Below are the code and all the weights of a small trained network. Each question names an input and a target symbol and asks about switching units off, where a switched-off unit gives its printed mean instead of its output.

import numpy as np


def w(rows, s, z=0):
    codes = np.array(rows[::2]) - 128.0
    scale = np.full(codes.shape[1], s)
    scale[-1] = z or s
    return codes * scale


def f(y):
    return y / 2 * (1 + np.tanh(0.7978845608 * (y + 0.044715 * y**3)))


def softmax(a):
    e = np.exp(a - a.max(-1, keepdims=True))
    return e / e.sum(-1, keepdims=True)


def log_softmax(a):
    a = a - a.max(-1, keepdims=True)
    return a - np.log(np.exp(a).sum(-1, keepdims=True))


def net(x, mask):
    ids = ['αδζηθλξπτφω'.index(c) for c in x.split()]
    T = len(ids)
    res = E[ids] + P[:T]
    u = 0
    for l in range(3):
        q, k, v = (res @ M[l].T for M in (Q, K, V))
        z = softmax(np.where(np.tri(T) > 0, q @ k.T / 3**0.5, -1e9)) @ v
        res = res + np.where(mask[u], z, O[l][:, -1]) @ O[l][:, :-1]
        u += 1
        y = f(res @ A[l][:, :-1].T + A[l][:, -1])
        res = res + np.where(mask[u : u + 4], y, B[l][:, -1]) @ B[l][:, :-1]
        u += 4
    return log_softmax(res[-1] @ U[:, :-1].T + U[:, -1])


Q, K, V, O, A, B = {}, {}, {}, {}, {}, {}
E = w([
[147,110,205],'α',
[72,125,93],'δ',
[109,171,180],'ζ',
[76,118,120],'η',
[153,185,107],'θ',
[14,89,161],'λ',
[90,6,102],'ξ',
[96,104,191],'π',
[172,117,224],'τ',
[242,107,128],'φ',
[101,152,26],'ω',
],0.014)
P = w([
[129,139,108],'0',
[125,125,115],'1',
[145,123,99],'2',
[142,80,99],'3',
[127,47,95],'4',
[120,19,106],'5',
[132,2,139],'6',
],0.0035)
Q[0] = w([
[145,238,140],'L0H0',
[44,24,154],'L0H0',
[87,254,112],'L0H0',
],0.0093)
K[0] = w([
[157,154,126],'L0H0',
[92,7,105],'L0H0',
[98,171,155],'L0H0',
],0.013)
V[0] = w([
[184,217,134],'L0H0',
[133,180,151],'L0H0',
[74,3,51],'L0H0',
],0.005)
O[0] = w([
[49,99,219,50],'L0H0',
[80,184,88,72],'L0H0',
[220,254,97,248],'L0H0',
],0.0049,0.0016)
A[0] = w([
[36,185,37,175],'L0N0',
[2,63,125,167],'L0N1',
[147,75,79,172],'L0N2',
[43,83,185,250],'L0N3',
],0.0089,0.0024)
B[0] = w([
[139,9,104,255],'L0N0',
[105,85,107,184],'L0N1',
[193,106,148,231],'L0N2',
[54,125,134,215],'L0N3',
],0.013,0.0024)
Q[1] = w([
[155,99,64],'L1H0',
[149,141,99],'L1H0',
[1,152,140],'L1H0',
],0.0083)
K[1] = w([
[205,114,190],'L1H0',
[140,254,71],'L1H0',
[69,85,79],'L1H0',
],0.0071)
V[1] = w([
[30,118,2],'L1H0',
[144,78,100],'L1H0',
[91,137,142],'L1H0',
],0.0044)
O[1] = w([
[3,27,208,16],'L1H0',
[109,152,115,255],'L1H0',
[152,50,244,65],'L1H0',
],0.0037,0.0014)
A[1] = w([
[177,40,3,35],'L1N0',
[63,183,239,77],'L1N1',
[181,122,185,168],'L1N2',
[90,190,111,254],'L1N3',
],0.0075,0.0021)
B[1] = w([
[155,77,162,255],'L1N0',
[109,122,251,159],'L1N1',
[167,149,125,162],'L1N2',
[90,211,73,125],'L1N3',
],0.011,0.0074)
Q[2] = w([
[209,254,36],'L2H0',
[181,81,19],'L2H0',
[240,136,176],'L2H0',
],0.0081)
K[2] = w([
[161,72,225],'L2H0',
[179,3,72],'L2H0',
[254,124,161],'L2H0',
],0.0094)
V[2] = w([
[134,145,238],'L2H0',
[162,89,108],'L2H0',
[207,140,245],'L2H0',
],0.012)
O[2] = w([
[78,120,93,141],'L2H0',
[173,148,127,254],'L2H0',
[82,79,9,232],'L2H0',
],0.011,0.0083)
A[2] = w([
[80,54,43,2],'L2N0',
[206,221,27,196],'L2N1',
[250,60,3,70],'L2N2',
[99,128,78,53],'L2N3',
],0.0049,0.0072)
B[2] = w([
[240,73,131,150],'L2N0',
[149,205,113,195],'L2N1',
[84,151,152,252],'L2N2',
[203,9,98,127],'L2N3',
],0.011,0.013)
U = w([
[102,75,91,41],'α',
[205,17,180,3],'δ',
[99,109,135,237],'ζ',
[132,148,210,145],'η',
[82,171,233,252],'θ',
[110,182,158,140],'λ',
[169,176,16,191],'ξ',
[1,154,125,144],'π',
[136,48,50,30],'τ',
[160,113,112,134],'φ',
[215,216,186,47],'ω',
],0.0074,0.0051)

Each question gives the input, a string of symbols that net reads in full, and the target symbol t.
The units are the heads (3 rows each of Q, K, V and O) and the neurons (one row each of A and B). Each row of codes is followed by its name. A weight is (code - 128) times the scale printed after its matrix; where a second scale follows, it is the last column's (O, A, B and U).
mask holds one flag per unit, layer by layer, with each layer's heads first. A switched-off unit (its flag False) gives its mean, the last column of its rows in O or B, instead of its output. The means were averaged over made-up inputs and are rounded, as every weight is.
A unit's drop is (log p(t) with every unit on - log p(t) with that unit switched off) / (log p(t) with every unit on - log p(t) with every unit switched off).
The circuit of an input: a set's keep is (log p(t) with only the set's units on - log p(t) with every unit switched off) / (log p(t) with every unit on - log p(t) with every unit switched off). Starting from the 12 units with the biggest drops (on a tie, the unit counted first), units are removed one at a time, each time the one whose removal leaves the highest keep (on an exact tie, the one counted first), for as long as the keep stays at least 0.8.
circuit, biggest first: the units of the circuit, biggest drop first
top k neurons: the k neurons with the biggest drops, biggest first
top k neurons in layer l: the k neurons of layer l with the biggest drops, biggest first
input ω φ α η ξ ω φ, target ω: circuit, biggest first -> L1N0; L0N0; L1N1; L2H0
input θ θ η, target θ: top neuron -> L1N1
input α τ ω, target δ: circuit, biggest first -> L0N0; L1N0; L2H0
input φ ω τ ω θ α, target θ: top 2 neurons in layer 1 -> L1N1; L1N3
input φ ξ φ φ, target ξ: top 2 neurons -> L2N1; L0N3
input φ φ α τ π, target π: circuit, biggest first -> L0N3; L2H0; L0N0
input λ φ ω ζ ω φ φ, target ω: circuit, biggest first -> L0N0; L1N0; L1N1; L2H0
input π ω θ, target ω: circuit, biggest first -> L2H0; L0N0; L1N1
input ω θ ω φ δ θ π, target θ: top 2 neurons in layer 1 -> L1N1; L1N0
input π τ θ, target τ: top 2 neurons -> L1N1; L0N0
input τ φ ζ, target π: top 3 neurons in layer 1 -> L1N0; L1N1; L1N3
input δ φ η λ α θ η, target θ: circuit, biggest first -> L2H0; L0N3
input ω α α φ, target ξ: top 4 neurons -> L0N2; L1N2; L0N3; L2N1
input φ φ ω τ, target τ: top 2 neurons in layer 1 -> L1N0; L1N3
input φ λ φ δ ω φ π, target π: top 2 neurons -> L0N0; L1N0
input ω θ τ, target θ: top 3 neurons -> L1N1; L0N2; L0N3
input θ τ ξ λ ξ η, target ξ: top 2 neurons -> L0N2; L1N0
input θ τ α φ λ π π, target θ: top 3 neurons -> L0N3; L1N1; L0N2
input φ π θ ω λ λ, target θ: top 2 neurons -> L0N3; L1N1
input π π δ, target δ: top neuron -> L0N0
input φ τ τ ω τ, target τ: top 2 neurons in layer 1 -> L1N1; L1N0
input φ π δ ζ ω θ λ, target θ: top 3 neurons -> L0N1; L0N3; L1N1
input φ ω ω η θ τ, target θ: top neuron in layer 2 -> L2N0
input ξ φ τ ω τ, target ξ: top 2 neurons in layer 1 -> L1N0; L1N2
